Each row has a class, written after it.
1  32  -38  -37  13  -26  -16  13  1  3  45  -25  12  -19  -7  1  26  -3  39  -33  -7  32  27  15  -22  -21  6  3  -12  -26  72  6  26  -35  -37  -9  -17  29  -28  -42  2  -2  -11  -4
tomo
-15  14  -8  4  -29  28  -15  -16  25  2  -42  -8  -26  -13  -19  -51  -8  24  33  39  -4  -7  -10  -49  -32  -17  -13  6  -60  46  28  -41  19  38  -26  -5  -9  50  -16  64  -12  2  -59  38
Sori
12  5  -34  -34  32  -3  3  0  -30  23  36  11  16  -27  -21  -26  31  6  -18  -16  -22  26  -8  10  13  23  39  3  -6  -55  27  34  20  -2  -27  -33  9  -10  0  -16  21  18  48  26
Sori
22  -31  3  0  8  -2  -3  -28  31  12  -51  30  18  35  13  -27  -20  34  -8  41  -19  50  -3  44  75  -13  -17  34  16  10  41  4  20  -14  8  -49  -5  10  -53  -33  -9  -18  -43  22
Sori
24  -26  16  43  15  30  31  -22  39  57  -14  -4  -9  20  55  0  -8  12  -14  35  -10  -19  -61  -30  86  7  -24  6  39  -19  23  -14  38  -3  22  -10  -6  -8  21  44  33  42  -25  12
zimin
-5  -5  3  -29  -10  23  29  14  -22  32  6  2  8  11  -14  3  -15  -7  -12  -52  -9  25  -7  -16  -6  18  17  0  9  -19  23  -5  2  -31  6  1  -6  16  -5  -21  -10  21  -30  11
pived
-18  4  2  -10  -13  7  -9  -28  -4  12  9  16  -8  18  -12  -2  -4  -20  5  -17  -14  -10  6  0  10  11  -5  8  -5  17  -16  14  -7  22  3  7  -9  -10  19  2  11  -11  -2  18
meda
13  28  23  16  8  0  4  1  5  11  -4  -11  -28  45  -6  1  10  -4  -8  -3  12  -13  -8  2  20  -29  0  4  12  -22  -9  2  4  -7  12  3  15  -7  -22  0  7  25  -8  -10
meda
39  5  32  14  54  -38  32  26  32  35  -28  39  -1  33  19  4  -18  -18  -48  0  -38  -13  3  7  59  -31  17  41  22  0  42  22  27  -15  17  -23  -19  -20  6  -42  -2  30  26  29
tomo
50  -8  20  21  20  -36  56  -70  -19  1  25  22  -45  -13  40  -42  23  -6  6  29  -32  -56  -15  -11  1  21  -23  -10  33  11  43  -39  21  21  -48  36  13  -9  22  -5  0  38  -24  3
meda
4  14  -13  7  8  10  -10  38  20  33  -12  -14  -24  23  15  24  31  -4  -28  -4  9  6  9  16  37  6  19  37  13  -37  22  38  29  -14  -1  17  0  -12  5  -4  11  4  -20  5
kibo
1  -9  -20  -34  25  -69  -31  4  -3  -85  15  -4  -54  -6  -35  3  23  26  50  -10  6  -12  17  18  12  -11  -2  30  17  -30  -13  8  -56  -5  24  -31  -8  -66  8  -69  12  1  34  16
vilel
-9  9  -39  -45  -22  -20  -7  -9  -5  -28  27  -21  13  -19  11  -7  -6  4  68  -12  4  0  4  14  -37  -9  -19  6  -9  7  72  -34  0  -5  -14  5  -17  28  -27  -22  17  1  -51  -35
bur
14  1  -35  -32  -4  15  -12  -14  5  -38  8  -6  17  -29  31  34  -21  -36  62  -21  18  -22  -12  19  -70  4  0  -38  19  15  0  17  -28  -29  -50  3  -12  0  -32  43  16  -39  -23  -45
dup
-34  35  -31  -69  -10  -29  -46  8  -48  16  10  -6  61  -6  29  8  -10  -21  25  -25  7  12  38  -28  -23  5  -24  15  -5  2  -2  -14  59  -4  -34  -3  -29  -1  3  -13  27  -20  11  -2
Sori
18  37  12  2  25  35  23  6  6  43  51  -8  3  26  4  9  30  -4  -31  -49  -31  9  -23  -23  -58  32  52  35  -60  0  77  -1  7  1  -40  22  -25  38  9  -23  33  10  -27  -1
vilel
-42  19  0  -7  4  5  -19  -29  7  -22  -43  0  5  39  0  -31  -46  7  27  3  -26  12  9  7  -25  3  22  -36  -16  32  15  25  -2  13  8  -9  -17  1  21  0  -2  58  48  29
gabef
25  20  -25  -16  20  -52  27  -13  -37  -91  11  19  -63  11  37  -6  50  -2  34  -12  4  -1  9  12  -39  -14  -15  6  13  9  67  28  -37  -8  -50  13  15  -37  -26  -60  -15  -9  -49  9
kibo
-18  1  13  9  -32  -18  38  -4  0  13  -14  -27  -8  11  21  24  -5  51  -53  9  -2  28  8  67  71  19  40  -16  51  -4  -47  11  -16  1  71  2  1  -12  -4  -1  -9  55  -5  10
gabef
-15  -29  -8  -7  15  -29  -13  20  -5  -30  29  -5  7  -8  15  5  -5  -13  13  -18  9  10  -12  -6  48  -19  -14  -31  -14  -14  7  -36  -13  -22  -11  10  -6  -17  -12  -5  -1  11  16  -34
mef
-22  -1  -10  -1  2  5  -10  -8  -7  23  -10  -7  9  3  -14  -8  -16  -18  -26  -4  4  17  17  28  32  7  -36  26  0  5  27  8  14  44  -1  -11  1  -1  0  -31  -4  29  5  38
vilel
-24  -4  -36  -9  3  12  -32  -8  17  -56  6  2  -43  9  19  29  -6  19  10  11  22  12  -13  8  53  -25  6  0  67  25  -20  -4  -33  -38  -29  -10  -21  -41  -25  -10  17  18  -61  -22
tomo
-16  5  -51  -13  15  -28  -30  12  -26  -1  -36  64  -19  -27  11  -4  -14  -4  -14  3  -15  -6  14  -65  -28  6  -40  40  13  33  19  67  14  34  11  -46  -11  -32  29  10  18  -26  -9  60
bur
68  -11  36  -18  -29  18  27  14  -18  12  6  -37  8  45  -12  -26  -32  31  -70  32  2  -19  -10  -27  7  19  -23  -25  31  5  -69  11  -19  21  11  -33  23  2  -10  11  -38  -48  23  44
zimin
-5  44  -31  -43  -1  22  -12  -9  -28  0  27  -12  33  -33  -10  -18  -24  -13  41  -39  -6  15  -5  13  -36  9  21  -2  5  -3  -3  -27  4  -1  -1  -19  -13  11  1  22  18  8  3  13
gabef
52  -23  -31  -8  18  6  -50  14  14  -19  -35  19  -23  -25  -4  -8  -20  21  37  13  1  10  -1  -26  7  -13  -20  65  16  50  21  -5  -21  -4  -44  -17  -43  -14  -35  27  26  -23  -25  29
zimin
-24  5  6  -3  19  -14  14  -34  30  -49  8  -23  -36  -11  10  -1  -18  -6  26  -5  -8  -5  -3  51  -5  -11  -6  11  -21  -6  37  -7  8  12  -19  -4  -2  3  -14  3  -7  31  21  -8
tomo
32  21  -2  11  27  -15  4  26  -39  15  11  26  6  -14  -14  -29  17  -14  -32  -16  -3  7  7  -31  -34  -12  7  2  -44  1  50  -6  16  13  -26  -11  9  -3  1  -26  -10  15  22  30
vilel
12  6  7  34  -20  25  13  -6  32  39  -43  -2  18  -13  31  22  -35  11  -33  15  -3  -4  12  -29  36  -16  -4  -5  -2  -1  -41  -52  -15  32  28  -15  -3  -14  26  -2  -5  28  11  21
vilel
-9  7  -33  4  -9  10  -30  23  18  45  -10  -28  -7  4  -9  10  -11  -2  5  -14  11  13  13  26  17  42  -19  16  -12  -7  21  -8  58  7  -7  -14  -14  0  14  44  9  7  -27  38
pived
-15  -14  34  10  -7  -10  26  18  -15  5  1  37  20  -6  -33  16  -2  -1  -13  -19  25  -6  -33  -25  61  -7  6  -21  -10  -44  -75  -11  -23  6  32  -23  35  -28  34  29  11  -30  10  -15
dup
4  -16  3  -34  14  -46  9  10  18  14  9  -15  -19  7  -3  -16  39  -38  32  -21  23  -23  -38  19  76  1  -28  20  27  -45  27  45  -11  -31  16  22  12  -31  25  -8  30  11  44  4
dup
26  10  -3  25  -2  25  -26  -38  43  9  -5  -11  -7  21  -11  14  19  -7  16  3  -7  -6  11  30  22  5  -16  -22  -18  11  -38  39  -43  32  4  -6  5  -2  -18  -17  -1  -33  2  31
vilel
-3  5  -16  -15  34  0  -22  -5  -2  2  24  2  9  6  -8  1  19  25  13  -13  -6  27  17  -10  30  -3  14  12  -13  -22  10  24  13  8  -14  -16  -11  -12  11  -44  16  -11  6  7
gabef
-10  -1  19  -48  8  -10  -53  -20  -13  -47  -5  25  -21  -23  -6  6  -37  -33  37  -13  -18  -31  32  -18  27  -29  -7  -14  -33  10  -64  3  -22  35  21  12  -31  -2  -14  -13  -7  -34  0  -25
bur
49  -17  21  18  -51  27  -10  27  2  9  10  -20  13  22  33  52  -6  13  -80  3  11  1  26  -5  48  21  -9  12  1  -18  -114  34  -37  24  -1  8  31  -38  23  23  9  -69  79  -15
zimin
57  -29  -3  46  3  14  22  -9  12  -9  -44  -1  -12  -27  63  26  16  29  -22  10  -3  45  18  43  -16  -8  15  55  -12  2  25  6  -1  -15  2  15  -1  -12  -59  -16  -14  7  14  -12
kibo
12  10  21  -13  3  26  10  26  -28  -1  4  36  14  -19  -14  -8  -27  -34  -26  -51  -15  0  -11  11  -45  -7  42  -26  -61  -34  -27  15  -24  3  -18  -17  6  -3  -1  43  -4  -17  59  -24
mef
-37  -28  -5  10  -11  -16  6  -8  5  -16  -41  10  22  30  29  30  -12  55  22  -3  9  30  -7  12  60  -3  7  -17  11  -1  -31  24  -27  -2  24  4  14  -22  -31  -11  5  17  -27  -18
gabef
-5  19  19  1  -40  -5  16  15  -9  3  -21  -35  10  23  -1  -10  -6  27  -31  2  22  -13  -5  17  0  9  -10  -13  -4  15  -53  -6  -21  41  18  -9  36  3  38  4  -14  19  37  27
pived
-12  9  21  -14  20  -9  -17  -7  -14  -15  -8  7  7  32  -30  -3  -10  29  26  -17  -4  6  15  7  30  8  37  -1  1  -11  -39  19  0  -13  0  3  0  -18  -4  -17  4  -1  31  15
gabef
-20  28  -5  19  3  44  -32  -26  44  -17  -9  -45  -34  23  16  7  10  8  45  15  -21  2  -3  51  35  -11  32  -26  8  1  13  0  -5  -21  7  16  -25  35  -25  13  9  40  -37  6
mef
-11  29  12  -3  -23  16  18  -12  -14  30  -15  -23  44  40  -22  4  -36  32  -27  3  9  2  6  66  -1  44  20  -23  2  39  -6  8  7  33  -11  -10  13  31  -24  15  -9  7  -13  33
bur
65  -46  13  30  -6  19  -26  -6  51  35  -31  -16  -13  22  20  -42  -15  1  -99  50  16  32  -24  -11  25  -1  -37  2  21  68  -19  24  -19  -36  40  -16  -12  -10  -47  5  -35  -22  56  37
vilel
-17  -17  17  -4  37  -31  13  -16  -69  -70  7  43  -33  7  17  8  -3  33  -20  -8  -7  15  0  -3  -44  7  19  -35  1  0  4  34  4  10  -54  -8  0  -7  -26  -14  -17  12  -50  -45
kibo
-5  -7  22  22  0  4  15  -10  -2  22  12  -5  -13  11  11  32  14  -6  -17  -21  -3  1  11  31  36  13  8  -4  -2  -19  -9  -1  10  19  37  12  17  -5  15  -7  -11  5  -8  -2
meda
-20  -15  -11  -13  -43  -16  16  -16  -39  14  0  -24  22  1  41  -5  -20  21  0  -13  11  9  -20  8  10  32  -23  -63  28  21  11  24  11  -24  21  11  25  22  -28  44  -18  22  -3  11
bur
-2  -11  -49  -2  21  46  -32  -12  7  -30  50  -28  -9  0  -53  -25  -8  -25  6  12  27  -6  -27  -8  -36  11  -37  -5  62  28  8  3  -10  -9  -50  -32  16  -18  2  3  1  5  22  21
tomo
8  6  14  -28  -2  -32  -6  -24  -5  -35  -18  15  -6  20  22  2  -21  -36  40  -23  -22  -9  1  -9  -25  15  -31  -14  1  -15  -24  23  -32  0  -8  13  2  -3  3  -6  14  -24  3  -29
dup
22  3  1  16  17  5  -4  7  -3  3  -14  3  -19  16  -12  -11  19  -1  7  3  -6  0  -7  18  3  11  5  9  14  -1  -3  -12  -13  -6  21  -5  -14  -28  5  -19  7  24  1  25
mef
17  23  -26  17  7  20  -21  25  30  13  -5  8  2  8  -28  18  13  -20  -10  -5  -22  8  23  14  -26  17  36  15  -55  -13  -1  13  -3  32  -5  -15  0  -9  -1  13  16  -17  19  14
Sori
-16  -27  18  1  19  -59  23  -27  -1  -19  -38  5  13  4  54  25  -2  -23  50  -2  -1  -8  0  0  -16  -20  -28  -20  14  31  44  27  7  -27  7  43  -22  11  -46  -23  0  39  -8  -33
dup
6  -48  -8  3  -12  -33  35  15  -28  -41  -11  12  -38  -28  32  -16  -5  24  5  8  -13  5  7  -25  19  -37  -14  9  5  -16  69  -22  20  -18  1  4  15  5  -18  -22  -32  51  -39  -9
pived
16  -58  66  36  -17  -19  40  -61  -51  11  -1  46  40  -21  13  -6  -26  15  -22  15  -19  -34  2  -38  -1  1  -23  0  -24  77  -75  -52  12  54  22  18  -16  -14  12  11  -16  0  38  6
meda
-37  -2  -39  -52  13  -17  -18  22  -34  -8  27  -12  26  -16  -3  15  17  -17  51  -41  -3  21  19  -37  24  -27  -26  27  59  -38  75  50  9  -34  -32  7  12  35  13  -57  22  15  -17  -4
dup
11  -12  1  -53  -4  -26  -18  -17  5  -19  64  -23  -33  4  -31  -17  33  -1  13  16  2  -32  -19  -19  -9  3  -17  -31  5  -49  -59  52  -20  5  36  -33  -29  -29  17  -9  25  -51  34  -16
zimin
-24  11  20  23  0  -23  28  11  -8  -45  9  10  9  -28  -9  13  44  55  25  4  7  0  -15  -26  12  -48  72  -38  -23  -9  -34  -55  -52  -39  24  15  11  3  -21  -22  -6  14  1  -24
mef
37  7  8  -25  34  -1  -10  -6  -28  -1  20  2  1  -3  -2  -4  5  18  -2  -18  -10  9  2  -1  -42  -2  5  23  -7  3  25  32  12  1  7  -30  -19  18  -22  -33  9  -16  4  -5
bur
-6  2  -21  -12  50  -13  -31  44  8  -7  -1  38  -4  -12  3  42  -19  -40  -31  -32  -12  24  26  -61  -34  19  0  17  -5  -35  -25  -8  0  -31  3  -14  -16  -37  -11  -16  -4  -73  -1  -14
mef
-34  56  -6  -32  -4  -41  -12  58  -5  12  5  -32  11  -5  16  17  -16  -30  -36  -43  38  19  6  49  9  0  10  5  -17  3  11  -18  28  -18  -7  7  5  -2  -10  34  -8  8  27  0
tomo
-20  0  -23  7  9  4  -27  -3  -28  -2  -3  6  13  -46  -31  -20  -16  -8  32  10  -3  13  37  -42  -5  -22  3  -12  -32  6  36  -60  62  3  -49  5  -8  23  -28  25  -12  41  1  14
Sori
-9  36  -23  1  3  -22  2  -15  -31  15  0  -19  27  -11  36  1  0  -20  3  -20  -5  60  20  -2  -34  30  -13  -17  -16  15  55  -26  40  -21  -20  19  -18  25  -22  -5  5  28  -5  18
dup
-10  -9  15  10  32  -21  15  12  -33  -21  -28  8  -18  -5  35  13  3  31  -11  -2  5  2  21  -16  -17  -17  4  -15  -20  -28  18  13  23  8  -31  -5  3  -19  1  -21  -15  27  18  -8
mef
1  25  2  4  6  27  2  22  12  44  -23  -10  4  12  -18  0  -37  -9  -12  -18  -6  -5  -2  -17  -24  6  8  5  2  -6  36  6  20  2  13  -14  6  36  0  30  1  28  0  15
bur
-23  6  -5  0  31  33  -17  21  17  -14  -14  -6  -21  39  -39  12  -11  4  -14  -3  10  6  -4  12  3  13  19  1  11  -14  -8  28  -4  -17  2  -34  1  -21  -12  0  -13  -29  -6  39
mef
-21  7  -15  3  30  4  -17  3  -3  -52  23  -22  -20  30  -19  -5  13  1  6  -1  -4  10  -1  21  -18  -33  10  7  17  5  49  64  3  -23  -36  -4  15  11  -43  -34  -2  43  31  -3
tomo
26  22  -12  30  -31  24  18  12  55  88  -4  -36  -4  25  -3  12  -6  -13  -32  16  1  21  14  16  -4  44  -56  2  24  -42  48  -18  39  26  4  -24  11  42  22  30  2  -25  -71  9
zimin
13  -16  -23  26  18  53  -17  -20  -18  -4  6  33  -12  37  29  26  19  -11  6  -14  -27  14  -6  6  -11  40  44  2  8  47  48  33  19  -29  -37  13  -26  -27  -1  8  28  23  -28  20
Sori
13  0  28  59  -14  14  12  -49  38  -13  3  -14  -11  25  20  20  22  23  24  15  0  6  10  4  -1  -9  1  -23  -9  12  2  -14  -4  -24  -34  29  7  25  -17  7  -5  -10  -13  -27
kibo
43  -21  -5  -14  2  -50  5  17  -28  -56  -1  35  -47  -24  26  13  13  16  29  -34  -11  28  14  39  29  -13  4  33  -17  -55  -13  -10  -28  3  48  -13  -4  -57  -14  -27  8  -4  -28  -44
gabef
28  -11  -14  -29  20  -35  3  25  -39  20  28  -31  1  11  9  -27  36  20  -70  3  -1  12  -24  35  37  54  3  -5  31  11  -22  40  -14  5  3  8  -4  -28  -15  -21  -3  12  37  48
mef
8  -35  35  15  29  -30  38  -44  15  -70  -20  5  -16  48  44  29  25  31  1  38  1  -26  -14  79  -16  10  44  -34  7  7  -21  58  -31  -12  7  20  6  -41  -53  -53  -20  -10  10  -44
kibo
-30  13  0  5  -3  -6  3  -3  -10  11  -1  -4  -5  5  -30  -14  8  -9  -14  -5  3  6  2  5  -9  18  -2  8  -14  14  3  18  16  18  -3  9  -2  6  2  18  -7  8  10  36
kibo
-2  0  21  -9  -12  -39  33  -4  -4  16  -19  14  8  -8  9  -16  5  -3  -25  0  16  9  -6  17  -36  10  -6  -15  -10  16  8  -13  11  -16  17  4  4  12  -22  -10  -26  -13  -15  -11
pived
-2  -3  -3  -2  -16  7  18  -25  1  6  -2  4  9  3  21  5  10  8  3  2  5  5  -2  37  5  12  15  -18  2  15  -12  15  -8  7  21  7  -7  -21  1  -9  1  1  -10  -3
gabef
-81  25  -31  0  12  3  -7  6  39  12  -11  -32  4  -5  12  44  10  -31  25  -18  8  16  12  11  -24  -8  14  -10  21  -14  44  9  5  -40  22  25  -26  14  -16  -15  15  46  1  -17
mef
2  37  -14  -18  -17  11  -17  -17  14  5  -28  -3  -2  -10  -17  2  -18  0  22  -26  3  19  28  11  -49  8  -2  -24  -42  -18  -19  -10  -42  34  -15  -24  -6  1  -2  -16  -6  -13  -4  12
vilel
32  -31  -13  49  10  10  3  24  28  22  -53  -10  -24  41  78  34  -27  14  -48  4  22  64  3  47  36  -4  -1  19  52  9  97  19  47  -89  -47  18  -10  1  -86  33  -9  50  -47  -35
kibo
22  -9  12  43  -7  28  -4  -9  10  24  -21  -8  13  22  -29  -12  -15  19  -19  22  3  -5  17  -10  -16  -3  2  -13  -21  26  -13  -10  3  32  -28  3  20  11  -10  15  -18  11  30  14
meda
25  -21  -3  26  10  -2  23  -19  16  -55  -14  15  -13  -23  46  7  -2  25  25  26  -11  4  1  -56  -32  -56  -7  2  24  -9  26  -32  -22  -30  -25  4  15  20  -40  -28  -19  -1  -39  -52
kibo
-7  12  -38  -3  7  -10  -37  -10  -8  -20  -3  31  -22  -20  0  -16  -9  -19  15  -6  -32  20  5  28  2  25  5  8  -21  -17  -27  5  -5  43  24  -7  -20  -31  9  20  34  25  -10  -12
gabef
-49  30  8  19  23  -15  -10  -17  -9  -68  -22  33  -18  8  -34  -8  -20  -35  38  11  -20  -10  20  -23  20  -39  7  -9  -42  17  2  -11  1  28  0  -1  -4  -8  1  -7  2  23  6  34
dup
-14  20  -7  2  10  -36  -3  30  -21  26  0  0  0  -6  -4  -6  -19  -23  -41  -8  9  17  30  -27  -30  5  -16  -16  -4  30  75  -4  50  -15  -9  10  -2  33  -21  11  -25  17  -4  11
bur
10  22  18  -5  3  20  -32  22  -34  12  8  -4  2  -4  -19  15  6  -17  23  -56  9  24  23  -26  -38  -10  14  15  -42  5  9  -18  33  -24  -24  9  -13  26  -18  34  4  1  8  -8
Sori
-58  -7  -39  -18  4  19  -9  4  28  -2  51  -58  -30  -20  -53  3  88  25  49  -7  26  11  -37  10  50  18  28  28  -6  -66  -1  -6  -4  -19  68  14  11  -9  8  -45  22  15  -22  18
pived
